Below are the code and all the weights of a small trained network. Each question names an input and a class and asks about switching units off, where a switched-off unit gives its printed mean instead of its output.

import numpy as np


def w(rows, s, z=0):
    codes = np.array(rows[::2]) - 128.0
    scale = np.full(codes.shape[1], s)
    scale[-1] = z or s
    return codes * scale


def f(y):
    return np.maximum(y, 0)


def log_softmax(a):
    a = a - a.max(-1, keepdims=True)
    return a - np.log(np.exp(a).sum(-1, keepdims=True))


def net(x, mask):
    res = np.array(x, float).reshape(1, 7) / 4 @ E
    y = f(res @ A[0][:, :-1].T + A[0][:, -1])
    res = res + np.where(mask, y, B[0][:, -1]) @ B[0][:, :-1]
    return log_softmax(res[-1] @ U[:, :-1].T + U[:, -1])


A, B = {}, {}
E = w([
[120,129,147,117,158,149,122,120],'x0',
[123,124,130,135,138,134,124,127],'x1',
[84,200,145,156,82,183,255,56],'x2',
[131,132,253,221,129,73,141,125],'x3',
[20,56,142,91,120,129,128,234],'x4',
[117,117,132,147,148,158,116,125],'x5',
[134,137,133,104,131,111,151,133],'x6',
],0.0085)
A[0] = w([
[141,147,208,201,97,102,169,16,118],'n1',
[106,166,46,84,115,181,133,100,185],'n2',
[190,128,86,123,144,125,109,59,201],'n3',
[157,134,51,83,118,180,130,88,223],'n4',
[116,52,71,54,146,119,95,186,180],'n5',
[2,83,162,124,68,146,166,157,54],'n6',
[60,77,55,49,140,113,97,199,173],'n7',
[147,120,132,149,120,107,82,123,255],'n8',
[117,109,206,189,152,54,123,166,242],'n9',
[217,94,152,139,173,53,34,146,96],'n10',
],0.0075,0.0028)
B[0] = w([
[69,213,73,223,84,130,94,42,230],'n1',
[158,78,220,73,95,126,143,193,205],'n2',
[232,97,195,94,83,176,157,172,194],'n3',
[178,32,223,32,140,137,129,136,208],'n4',
[69,206,68,166,226,17,57,46,243],'n5',
[210,50,254,43,81,128,150,219,214],'n6',
[82,143,75,174,180,63,59,74,255],'n7',
[103,105,118,100,121,90,109,142,179],'n8',
[196,138,162,84,82,184,224,123,224],'n9',
[233,69,244,59,88,198,209,181,218],'n10',
],0.0068,0.0089)
U = w([
[162,3,153,3,108,113,110,180,255],'0',
[187,94,151,45,30,227,194,132,94],'1',
[38,240,24,218,175,42,49,42,44],'2',
],0.0059,0.00051)

Each question gives the input, the list of numbers given to net, and the class t.
The units are the neurons (one row each of A and B). Each row of codes is followed by its name. A weight is (code - 128) times the scale printed after its matrix; where a second scale follows, it is the last column's (A, B and U).
mask holds one flag per neuron, in row order. A switched-off neuron (its flag False) gives its mean, the last column of its row in B, instead of its output. The means were averaged over made-up inputs and are rounded, as every weight is.
A unit's drop is (log p(t) with every unit on - log p(t) with that unit switched off) / (log p(t) with every unit on - log p(t) with every unit switched off).
The circuit of an input: a set's keep is (log p(t) with only the set's units on - log p(t) with every unit switched off) / (log p(t) with every unit on - log p(t) with every unit switched off). Starting from all 10 units, units are removed one at a time, each time the one whose removal leaves the highest keep (on an exact tie, the one counted first), for as long as the keep stays at least 0.8.
circuit, biggest first: the units of the circuit, biggest drop first
most important unit: the unit with the biggest drop
k most important neurons: the k neurons with the biggest drops, biggest first
drop when u is switched off: that unit's drop, to one decimal
input [5,6,-7,4,-1,8,-6], class 1: circuit, biggest first => [n9, n10]
input [-6,-1,-4,-5,1,2,-3], class 2: 3 most important neurons => [n5, n7, n6]
input [-2,0,5,5,-7,-8,1], class 2: circuit, biggest first => [n1]
input [-1,-7,-7,6,0,-7,-3], class 1: circuit, biggest first => [n9, n10]
input [0,3,-2,-1,7,7,5], class 2: 2 most important neurons => [n5, n7]
input [-1,0,6,-5,3,0,3], class 0: circuit, biggest first => [n9, n1, n4]
input [-4,8,-7,3,0,-5,-3], class 1: circuit, biggest first => [n10, n9]
input [-1,6,-2,6,-6,5,0], class 1: 2 most important neurons => [n10, n5]
input [-2,0,-8,6,0,0,-2], class 1: 2 most important neurons => [n9, n10]
input [-8,0,8,4,-1,-4,6], class 2: 2 most important neurons => [n1, n10]
input [2,-1,0,-5,6,-8,-7], class 2: 2 most important neurons => [n5, n7]
input [8,6,3,3,-8,2,6], class 2: 2 most important neurons => [n1, n10]
input [-7,4,7,-7,1,-6,-1], class 0: 4 most important neurons => [n4, n9, n1, n2]
input [6,-2,-2,-7,1,-3,-3], class 2: most important unit => n5
input [-8,-2,4,2,-1,-8,-4], class 2: 3 most important neurons => [n10, n1, n6]
input [2,3,2,3,-4,7,5], class 2: 2 most important neurons => [n1, n10]
input [-8,-3,-8,-2,8,5,-5], class 2: 2 most important neurons => [n5, n7]
input [-2,1,7,-5,6,-5,5], class 0: drop when n9 is switched off => 0.1
input [-8,8,3,2,-2,7,1], class 2: drop when n1 is switched off => 0.2
input [-5,1,-3,5,-2,4,-5], class 1: drop when n9 is switched off => 0.1
input [-6,8,2,8,6,3,-6], class 1: most important unit => n9
